Here is a tiny trained network, its code and every weight. The questions are about switching its units off for an input and a target symbol, where a switched-off unit gives its printed mean instead of its output.

import numpy as np


def w(rows, s, z=0):
    codes = np.array(rows[::2]) - 128.0
    scale = np.full(codes.shape[1], s)
    scale[-1] = z or s
    return codes * scale


def f(y):
    return np.maximum(y, 0)


def softmax(a):
    e = np.exp(a - a.max(-1, keepdims=True))
    return e / e.sum(-1, keepdims=True)


def log_softmax(a):
    a = a - a.max(-1, keepdims=True)
    return a - np.log(np.exp(a).sum(-1, keepdims=True))


def net(x, mask):
    ids = ['ΓΛΠΨαβδετφ'.index(c) for c in x.split()]
    T = len(ids)
    res = E[ids] + P[:T]
    u = 0
    for l in range(2):
        r = res
        for j in range(2):
            rows = slice(4 * j, 4 * j + 4)
            q, k, v = (r @ M[l][rows].T for M in (Q, K, V))
            z = softmax(np.where(np.tri(T) > 0, q @ k.T / 4**0.5, -1e9)) @ v
            o = O[l][rows]
            res = res + np.where(mask[u + j], z, o[:, -1]) @ o[:, :-1]
        u += 2
        y = f(res @ A[l][:, :-1].T + A[l][:, -1])
        res = res + np.where(mask[u : u + 4], y, B[l][:, -1]) @ B[l][:, :-1]
        u += 4
    return log_softmax(res[-1] @ U[:, :-1].T + U[:, -1])


Q, K, V, O, A, B = {}, {}, {}, {}, {}, {}
E = w([
[187,230,223,20,247,203,224,239,155,39],'Γ',
[231,240,253,218,96,71,98,216,19,219],'Λ',
[9,236,189,244,220,29,238,61,216,226],'Π',
[41,37,254,135,162,191,5,95,162,55],'Ψ',
[223,50,126,16,239,71,78,27,108,182],'α',
[215,245,143,194,20,99,171,28,225,8],'β',
[54,101,46,2,35,233,221,66,119,179],'δ',
[46,245,22,67,142,44,46,237,70,37],'ε',
[74,34,155,204,103,93,254,235,16,5],'τ',
[197,50,13,231,210,205,96,226,225,183],'φ',
],0.0041)
P = w([
[112,68,85,170,31,120,60,75,126,197],'0',
[147,193,195,57,212,170,199,255,104,49],'1',
[145,173,186,82,193,135,206,215,94,25],'2',
[123,187,169,103,203,145,192,187,113,35],'3',
[141,180,169,129,222,109,190,211,92,57],'4',
[111,195,170,115,203,109,173,198,91,59],'5',
[115,177,170,109,218,134,161,180,115,43],'6',
[115,189,135,115,188,107,185,182,108,44],'7',
[125,208,162,103,205,112,186,152,103,58],'8',
[137,159,154,109,241,113,168,199,115,46],'9',
[148,189,181,120,200,119,166,158,95,34],'10',
[122,161,169,89,198,119,197,187,118,52],'11',
],0.0027)
Q[0] = w([
[251,245,229,47,114,231,145,120,220,191],'L0H1',
[252,136,250,215,50,247,225,44,233,227],'L0H1',
[4,10,3,251,7,5,87,32,112,219],'L0H1',
[190,217,101,161,23,109,121,68,225,238],'L0H1',
[137,18,46,40,50,245,7,42,214,252],'L0H2',
[114,243,223,197,210,22,248,221,42,4],'L0H2',
[67,246,244,64,213,73,228,203,43,4],'L0H2',
[125,20,56,22,57,247,6,45,212,250],'L0H2',
],0.0043)
K[0] = w([
[39,228,186,125,243,38,233,251,52,6],'L0H1',
[19,175,15,24,226,38,63,255,10,7],'L0H1',
[194,23,92,32,82,249,33,139,144,163],'L0H1',
[106,70,173,12,213,246,134,248,55,16],'L0H1',
[129,251,205,187,205,51,251,254,32,20],'L0H2',
[137,6,51,67,75,211,6,3,230,229],'L0H2',
[173,11,55,98,179,229,27,25,247,192],'L0H2',
[140,251,206,190,222,59,252,255,44,15],'L0H2',
],0.0042)
V[0] = w([
[179,77,52,120,29,100,6,176,43,72],'L0H1',
[64,135,89,43,234,143,97,226,67,216],'L0H1',
[237,189,117,13,187,245,221,184,166,15],'L0H1',
[247,220,255,157,158,145,185,240,30,181],'L0H1',
[227,36,148,180,248,151,49,157,196,170],'L0H2',
[244,188,13,125,149,6,128,70,134,220],'L0H2',
[99,85,16,233,80,204,232,233,162,156],'L0H2',
[114,44,88,14,143,126,230,56,27,186],'L0H2',
],0.0039)
O[0] = w([
[173,78,52,136,22,107,24,199,10,42,55],'L0H1',
[43,130,104,28,243,150,97,242,63,215,171],'L0H1',
[237,166,127,1,161,248,189,154,206,45,248],'L0H1',
[226,207,247,112,123,166,149,229,98,217,253],'L0H1',
[210,19,132,177,225,115,39,157,195,159,160],'L0H2',
[234,144,12,128,180,4,176,81,82,176,90],'L0H2',
[107,134,31,229,98,253,213,227,156,204,121],'L0H2',
[123,50,121,42,117,181,201,32,18,179,118],'L0H2',
],0.0038,0.0023)
A[0] = w([
[74,145,4,66,108,200,194,115,136,184,251],'L0N1',
[57,132,207,209,74,209,192,239,97,53,172],'L0N2',
[158,182,197,81,210,165,109,183,171,69,245],'L0N3',
[111,149,218,68,216,127,175,113,155,136,207],'L0N4',
],0.0039,0.003)
B[0] = w([
[104,140,3,19,83,195,211,135,198,179,168],'L0N1',
[71,134,228,197,92,226,195,231,104,88,190],'L0N2',
[165,167,175,75,202,161,98,167,192,82,254],'L0N3',
[126,140,202,71,217,120,166,121,175,128,218],'L0N4',
],0.0034,0.0073)
Q[1] = w([
[39,7,2,250,2,13,14,3,7,230],'L1H1',
[207,245,254,11,254,236,242,253,247,24],'L1H1',
[220,245,254,10,254,232,239,252,247,27],'L1H1',
[43,11,2,246,2,17,15,4,9,228],'L1H1',
[206,251,191,29,220,223,158,181,243,106],'L1H2',
[194,249,198,40,220,228,181,197,235,94],'L1H2',
[212,252,186,24,218,216,144,169,248,121],'L1H2',
[48,4,72,232,39,47,115,93,9,132],'L1H2',
],0.0043)
K[1] = w([
[188,218,191,32,219,190,236,183,182,56],'L1H1',
[74,42,64,221,38,70,21,69,78,203],'L1H1',
[67,41,62,221,37,73,23,72,75,199],'L1H1',
[186,215,191,35,218,188,235,184,180,55],'L1H1',
[97,114,36,241,7,3,48,27,95,172],'L1H2',
[123,139,43,228,12,3,36,26,112,177],'L1H2',
[77,84,34,246,3,4,53,29,79,164],'L1H2',
[178,177,222,9,252,248,196,225,179,98],'L1H2',
],0.0038)
V[1] = w([
[243,247,235,31,231,155,149,216,202,61],'L1H1',
[21,223,31,36,77,182,175,83,205,21],'L1H1',
[43,122,224,93,211,78,90,34,158,165],'L1H1',
[151,120,57,85,211,218,255,61,235,221],'L1H1',
[203,66,205,197,64,180,149,44,201,67],'L1H2',
[48,59,117,183,192,195,76,215,195,97],'L1H2',
[212,54,59,27,191,138,28,69,153,80],'L1H2',
[174,234,70,169,106,59,16,69,212,213],'L1H2',
],0.0042)
O[1] = w([
[191,208,195,40,180,174,180,216,180,102,3],'L1H1',
[68,242,67,172,187,181,111,49,85,26,125],'L1H1',
[32,135,231,47,190,75,117,56,206,162,136],'L1H1',
[170,160,91,191,252,218,210,40,154,201,117],'L1H1',
[202,72,220,158,27,179,171,36,206,58,123],'L1H2',
[50,45,128,184,162,201,105,221,179,80,180],'L1H2',
[187,100,59,28,186,182,16,74,171,99,101],'L1H2',
[140,219,49,157,42,87,41,117,238,194,133],'L1H2',
],0.0041)
A[1] = w([
[133,23,184,184,127,95,235,161,11,73,139],'L1N1',
[244,105,97,137,135,94,168,167,31,58,207],'L1N2',
[20,134,203,27,182,116,135,141,19,176,255],'L1N3',
[169,180,142,253,239,212,97,48,12,123,64],'L1N4',
],0.0037,0.002)
B[1] = w([
[202,56,81,131,204,41,221,64,120,82,189],'L1N1',
[248,135,30,67,172,40,92,91,141,81,175],'L1N2',
[46,116,172,52,169,69,112,141,22,161,254],'L1N3',
[154,71,208,37,2,245,76,138,39,238,166],'L1N4',
],0.0041,0.0048)
U = w([
[166,179,153,78,186,164,177,164,154,104,2],'Γ',
[214,153,214,129,14,93,100,223,46,252,148],'Λ',
[14,200,166,248,198,30,218,68,186,229,115],'Π',
[28,23,245,134,91,190,8,122,156,65,134],'Ψ',
[220,35,89,29,201,34,63,14,149,174,144],'α',
[224,223,121,182,38,115,141,26,205,16,203],'β',
[89,97,82,36,23,251,182,77,52,204,149],'δ',
[48,238,16,127,163,66,27,194,69,42,150],'ε',
[141,36,93,173,165,59,236,130,61,49,69],'τ',
[194,58,17,227,176,202,84,210,226,194,183],'φ',
],0.0039,0.0027)

Each question gives the input, a string of symbols that net reads in full, and the target symbol t.
The units are the heads (4 rows each of Q, K, V and O) and the neurons (one row each of A and B). Each row of codes is followed by its name. A weight is (code - 128) times the scale printed after its matrix; where a second scale follows, it is the last column's (O, A, B and U).
mask holds one flag per unit, layer by layer, with each layer's heads first. A switched-off unit (its flag False) gives its mean, the last column of its rows in O or B, instead of its output. The means were averaged over made-up inputs and are rounded, as every weight is.
A unit's drop is (log p(t) with every unit on - log p(t) with that unit switched off) / (log p(t) with every unit on - log p(t) with every unit switched off).
The circuit of an input: a set's keep is (log p(t) with only the set's units on - log p(t) with every unit switched off) / (log p(t) with every unit on - log p(t) with every unit switched off). Starting from all 12 units, units are removed one at a time, each time the one whose removal leaves the highest keep (on an exact tie, the one counted first), for as long as the keep stays at least 0.8.
circuit, biggest first: the units of the circuit, biggest drop first
top k neurons: the k neurons with the biggest drops, biggest first
k most important neurons of layer l: the k neurons of layer l with the biggest drops, biggest first
heads that matter: for each layer, one digit per head in row order, 1 if its drop is at least 0.15 and else 0, layers parted by /
input β Λ Λ Λ, target β: circuit, biggest first : L1H2, L0H1, L1N3, L1H1
input φ ε Ψ, target φ: heads that matter : 01 / 11
input Γ Π Γ Λ, target Γ: circuit, biggest first : L1H1, L0H1
input Γ τ Γ α Λ Π ε Γ β ε Λ, target Γ: circuit, biggest first : L1H1
input Λ τ Ψ τ δ ε Γ Λ α Π Λ, target Λ: circuit, biggest first : L1H1, L0H1, L1H2
input ε Γ Λ ε δ β Λ Ψ Ψ δ β β, target ε: circuit, biggest first : L1H2, L0H1, L1H1, L0H2
input Λ β Λ Λ Λ, target Λ: circuit, biggest first : L0H1, L1H1
input τ ε α Γ Π β Π, target τ: 3 most important neurons of layer 0 : L0N2, L0N3, L0N4
input φ Γ φ φ Λ α Λ Ψ Γ Λ τ, target φ: heads that matter : 01 / 11
input Λ Λ Ψ ε ε φ ε, target Λ: heads that matter : 10 / 11
input δ δ Γ β Γ ε Λ, target δ: heads that matter : 01 / 10
input ε Π Γ Γ δ Π α β, target ε: circuit, biggest first : L1H2, L1H1, L0H1, L0H2
input Γ Γ Ψ Γ, target Γ: heads that matter : 10 / 10
input Π ε τ Π τ, target Π: circuit, biggest first : L0H1, L1H1, L1H2
input δ τ Γ δ ε Γ ε Γ β Ψ, target δ: top 2 neurons : L1N4, L0N1
input α δ δ Ψ ε Ψ Γ Ψ β ε, target α: circuit, biggest first : L0H2, L1H2, L1H1, L0H1
input β α Γ ε, target β: circuit, biggest first : L1H2, L0H1, L1N3
input Ψ τ δ φ Γ ε, target Ψ: heads that matter : 11 / 11
input ε β Γ φ Ψ α Γ Ψ α τ Ψ, target ε: heads that matter : 10 / 11
input β φ Ψ δ β δ Ψ, target β: heads that matter : 10 / 01
input Π β Γ Γ Π Γ Γ ε Γ, target Π: heads that matter : 10 / 11
input Γ δ Γ τ Ψ φ Λ Λ ε, target Γ: circuit, biggest first : L1H1
input φ β Π τ, target φ: top 2 neurons : L1N3, L0N2
input Ψ φ Γ Ψ Γ α Ψ τ Λ β, target Ψ: heads that matter : 11 / 11
input φ τ Π ε α ε, target φ: heads that matter : 01 / 11
input α τ Ψ Γ ε Π Π Π α Ψ Π Π, target α: top neuron : L0N2
input τ ε α β Λ ε Π Ψ, target τ: top 4 neurons : L1N1, L0N3, L0N2, L0N4
input τ Γ ε φ Γ ε τ β Π Π α, target τ: top 3 neurons : L1N1, L0N2, L0N3
input δ β τ τ φ δ ε Ψ Λ ε δ, target δ: top neuron : L1N4
input τ φ Γ Γ Ψ, target τ: top 2 neurons : L1N1, L0N2
